Here is a tiny trained network, its code and every weight. The questions are about switching its units off for an input and a class, where a switched-off unit gives its printed mean instead of its output.

import numpy as np


def w(rows, s, z=0):
    codes = np.array(rows[::2]) - 128.0
    scale = np.full(codes.shape[1], s)
    scale[-1] = z or s
    return codes * scale


def f(y):
    return y / 2 * (1 + np.tanh(0.7978845608 * (y + 0.044715 * y**3)))


def log_softmax(a):
    a = a - a.max(-1, keepdims=True)
    return a - np.log(np.exp(a).sum(-1, keepdims=True))


def net(x, mask):
    res = np.array(x, float).reshape(1, 8) / 4 @ E
    y = f(res @ A[0][:, :-1].T + A[0][:, -1])
    res = res + np.where(mask, y, B[0][:, -1]) @ B[0][:, :-1]
    return log_softmax(res[-1] @ U[:, :-1].T + U[:, -1])


A, B = {}, {}
E = w([
[60,50,147,99,121,215,150],'x0',
[141,63,224,88,187,155,108],'x1',
[43,205,72,212,139,101,184],'x2',
[153,177,159,53,80,73,125],'x3',
[110,140,126,34,109,85,70],'x4',
[43,93,103,53,50,100,4],'x5',
[190,58,44,86,21,142,183],'x6',
[125,146,79,151,136,136,113],'x7',
],0.0047)
A[0] = w([
[127,95,112,137,108,180,151,76],'neuron 0',
[115,121,186,31,87,115,51,248],'neuron 1',
[189,73,169,118,101,128,107,49],'neuron 2',
[161,145,159,121,98,90,54,245],'neuron 3',
[120,199,96,217,133,83,173,220],'neuron 4',
[35,112,77,148,121,180,70,139],'neuron 5',
[97,132,172,107,149,137,114,251],'neuron 6',
[109,254,97,186,144,97,172,181],'neuron 7',
[27,116,63,106,54,119,93,171],'neuron 8',
[248,83,153,116,84,174,227,89],'neuron 9',
[181,121,187,162,242,201,138,101],'neuron 10',
[136,120,121,130,140,113,123,115],'neuron 11',
[146,74,179,53,104,103,56,54],'neuron 12',
[116,225,94,183,145,97,167,179],'neuron 13',
[82,117,221,182,234,193,131,182],'neuron 14',
],0.0058,0.0014)
B[0] = w([
[157,105,83,130,92,146,115,140],'neuron 0',
[73,164,247,128,253,91,125,254],'neuron 1',
[156,170,83,111,115,96,108,158],'neuron 2',
[114,166,165,121,161,84,116,189],'neuron 3',
[124,180,180,96,171,85,87,224],'neuron 4',
[125,41,86,165,104,198,170,174],'neuron 5',
[100,154,204,147,204,108,143,173],'neuron 6',
[139,227,199,81,203,56,64,225],'neuron 7',
[63,24,153,218,144,237,227,215],'neuron 8',
[226,96,10,118,10,141,113,231],'neuron 9',
[70,50,160,194,142,207,189,236],'neuron 10',
[131,126,120,121,117,122,117,126],'neuron 11',
[102,197,200,106,195,85,106,207],'neuron 12',
[135,217,201,75,209,51,55,207],'neuron 13',
[39,94,227,181,209,168,180,254],'neuron 14',
],0.0053,0.0032)
U = w([
[207,44,13,159,45,222,150,3],'0',
[169,234,160,73,159,1,16,152],'1',
[27,103,202,177,179,178,166,220],'2',
],0.0057,0.0012)

Each question gives the input, the list of numbers given to net, and the class t.
The units are the neurons (one row each of A and B). Each row of codes is followed by its name. A weight is (code - 128) times the scale printed after its matrix; where a second scale follows, it is the last column's (A, B and U).
mask holds one flag per neuron, in row order. A switched-off neuron (its flag False) gives its mean, the last column of its row in B, instead of its output. The means were averaged over made-up inputs and are rounded, as every weight is.
A unit's drop is (log p(t) with every unit on - log p(t) with that unit switched off) / (log p(t) with every unit on - log p(t) with every unit switched off).
The circuit of an input: a set's keep is (log p(t) with only the set's units on - log p(t) with every unit switched off) / (log p(t) with every unit on - log p(t) with every unit switched off). Starting from the 12 units with the biggest drops (on a tie, the unit counted first), units are removed one at a time, each time the one whose removal leaves the highest keep (on an exact tie, the one counted first), for as long as the keep stays at least 0.8.
units of the circuit, in order: the units of the circuit, biggest drop first
k most important neurons: the k neurons with the biggest drops, biggest first
drop of u: that unit's drop, to one decimal
input [3,-3,0,-6,7,0,5,-3], class 0: most important neuron	[neuron 14]
input [0,-5,6,4,-2,-2,6,8], class 1: 2 most important neurons	[neuron 7; neuron 13]
input [7,-1,5,5,-8,-6,6,6], class 0: 2 most important neurons	[neuron 9; neuron 1]
input [-3,4,3,-4,-2,-1,4,5], class 0: units of the circuit, in order	[neuron 1; neuron 12]
input [3,-6,1,4,4,5,4,-7], class 2: 2 most important neurons	[neuron 8; neuron 1]
input [-7,3,-6,2,-2,-8,2,-2], class 0: units of the circuit, in order	[neuron 9; neuron 1]
input [3,3,8,6,1,-7,8,-6], class 0: 2 most important neurons	[neuron 9; neuron 1]
input [1,-7,3,4,-7,1,-8,-3], class 1: 2 most important neurons	[neuron 7; neuron 13]
input [8,7,-6,-2,-7,2,5,0], class 0: drop of neuron 9	0.8
input [3,8,4,2,1,-8,7,-2], class 0: drop of neuron 9	0.2
input [-4,-8,-3,-1,8,6,1,6], class 2: drop of neuron 8	1.0
